Below are the code and all the weights of a small trained network. Each question names an input and a target symbol and asks about switching units off, where a switched-off unit gives its printed mean instead of its output.

import numpy as np


def w(rows, s, z=0):
    codes = np.array(rows[::2]) - 128.0
    scale = np.full(codes.shape[1], s)
    scale[-1] = z or s
    return codes * scale


def norm(h):
    return h / np.sqrt((h * h).mean(-1, keepdims=True) + 1e-5)


def f(y):
    return y / 2 * (1 + np.tanh(0.7978845608 * (y + 0.044715 * y**3)))


def softmax(a):
    e = np.exp(a - a.max(-1, keepdims=True))
    return e / e.sum(-1, keepdims=True)


def log_softmax(a):
    a = a - a.max(-1, keepdims=True)
    return a - np.log(np.exp(a).sum(-1, keepdims=True))


def net(x, mask):
    ids = ['ΓΘβλσφω'.index(c) for c in x.split()]
    T = len(ids)
    res = E[ids] + P[:T]
    q, k, v = (norm(res) @ M[0].T for M in (Q, K, V))
    z = softmax(np.where(np.tri(T) > 0, q @ k.T / 4**0.5, -1e9)) @ v
    res = res + np.where(mask[0], z, O[0][:, -1]) @ O[0][:, :-1]
    y = f(norm(res) @ A[0][:, :-1].T + A[0][:, -1])
    res = res + np.where(mask[1:9], y, B[0][:, -1]) @ B[0][:, :-1]
    return log_softmax(norm(res)[-1] @ U[:, :-1].T + U[:, -1])


Q, K, V, O, A, B = {}, {}, {}, {}, {}, {}
E = w([
[157,173,110,66],'Γ',
[166,189,109,154],'Θ',
[149,137,13,106],'β',
[54,218,151,80],'λ',
[189,124,161,95],'σ',
[252,96,47,114],'φ',
[193,182,163,136],'ω',
],0.018)
P = w([
[1,169,184,133],'0',
[60,164,130,124],'1',
[83,157,115,123],'2',
[100,148,106,120],'3',
[113,143,93,123],'4',
[119,129,88,132],'5',
[133,125,81,139],'6',
[149,116,78,142],'7',
[164,107,61,144],'8',
[187,101,52,148],'9',
[189,98,47,162],'10',
[175,89,46,164],'11',
],0.0089)
Q[0] = w([
[82,105,108,68],'head 0',
[161,166,199,132],'head 0',
[119,118,157,133],'head 0',
[240,252,125,95],'head 0',
],0.014)
K[0] = w([
[118,131,156,183],'head 0',
[129,177,152,80],'head 0',
[106,138,146,118],'head 0',
[255,160,70,113],'head 0',
],0.017)
V[0] = w([
[93,241,50,180],'head 0',
[86,183,111,78],'head 0',
[252,216,221,106],'head 0',
[124,90,155,253],'head 0',
],0.013)
O[0] = w([
[94,234,76,180,206],'head 0',
[35,159,140,146,162],'head 0',
[133,99,253,246,251],'head 0',
[218,188,142,6,21],'head 0',
],0.012)
A[0] = w([
[111,117,27,155,189],'neuron 0',
[136,109,190,103,181],'neuron 1',
[64,122,4,115,129],'neuron 2',
[23,203,137,97,61],'neuron 3',
[151,125,202,141,186],'neuron 4',
[88,174,125,154,254],'neuron 5',
[79,81,134,147,244],'neuron 6',
[195,134,97,178,180],'neuron 7',
],0.02,0.0026)
B[0] = w([
[140,137,90,6,193],'neuron 0',
[124,122,74,92,130],'neuron 1',
[114,237,124,15,161],'neuron 2',
[226,24,147,145,185],'neuron 3',
[115,139,190,75,192],'neuron 4',
[137,170,91,125,254],'neuron 5',
[86,95,55,139,214],'neuron 6',
[189,62,172,193,219],'neuron 7',
],0.022,0.012)
U = w([
[78,113,51,146,250],'Γ',
[241,254,124,196,5],'Θ',
[137,212,131,63,148],'β',
[132,157,122,109,58],'λ',
[26,43,201,92,21],'σ',
[194,53,138,87,2],'φ',
[121,227,238,152,97],'ω',
],0.0094,0.0039)

Each question gives the input, a string of symbols that net reads in full, and the target symbol t.
The units are the heads (4 rows each of Q, K, V and O) and the neurons (one row each of A and B). Each row of codes is followed by its name. A weight is (code - 128) times the scale printed after its matrix; where a second scale follows, it is the last column's (O, A, B and U).
mask holds one flag per unit, heads first, then neurons. A switched-off unit (its flag False) gives its mean, the last column of its rows in O or B, instead of its output. The means were averaged over made-up inputs and are rounded, as every weight is.
A unit's drop is (log p(t) with every unit on - log p(t) with that unit switched off) / (log p(t) with every unit on - log p(t) with every unit switched off).
The circuit of an input: a set's keep is (log p(t) with only the set's units on - log p(t) with every unit switched off) / (log p(t) with every unit on - log p(t) with every unit switched off). Starting from all 9 units, units are removed one at a time, each time the one whose removal leaves the highest keep (on an exact tie, the one counted first), for as long as the keep stays at least 0.8.
circuit, biggest first: the units of the circuit, biggest drop first
top k neurons: the k neurons with the biggest drops, biggest first
drop of u: that unit's drop, to one decimal
input ω σ Γ σ Γ, target σ: circuit, biggest first : [head 0]
input Γ Γ Γ σ Θ ω ω, target ω: circuit, biggest first : [head 0; neuron 3]
input Γ ω ω ω Γ Γ Γ ω, target Γ: circuit, biggest first : [head 0; neuron 6]
input Θ Γ λ, target Θ: top 2 neurons : [neuron 3; neuron 5]
input Γ Γ λ, target Γ: top 2 neurons : [neuron 3; neuron 7]
input Γ Γ Θ ω ω ω ω Θ, target ω: top 2 neurons : [neuron 4; neuron 3]
input Γ σ Γ Γ Θ Γ φ φ β Γ, target φ: top 3 neurons : [neuron 0; neuron 7; neuron 5]
input Θ Γ λ λ Θ σ Γ ω ω, target ω: top 2 neurons : [neuron 4; neuron 3]
input Θ β λ Γ, target β: top 3 neurons : [neuron 2; neuron 0; neuron 7]
input Γ β Γ, target β: drop of head 0 : 1.1
input Γ Γ Γ ω Γ, target ω: drop of head 0 : 1.3
input λ Γ Γ Θ Γ Θ σ ω ω Θ, target ω: drop of neuron 2 : -0.1
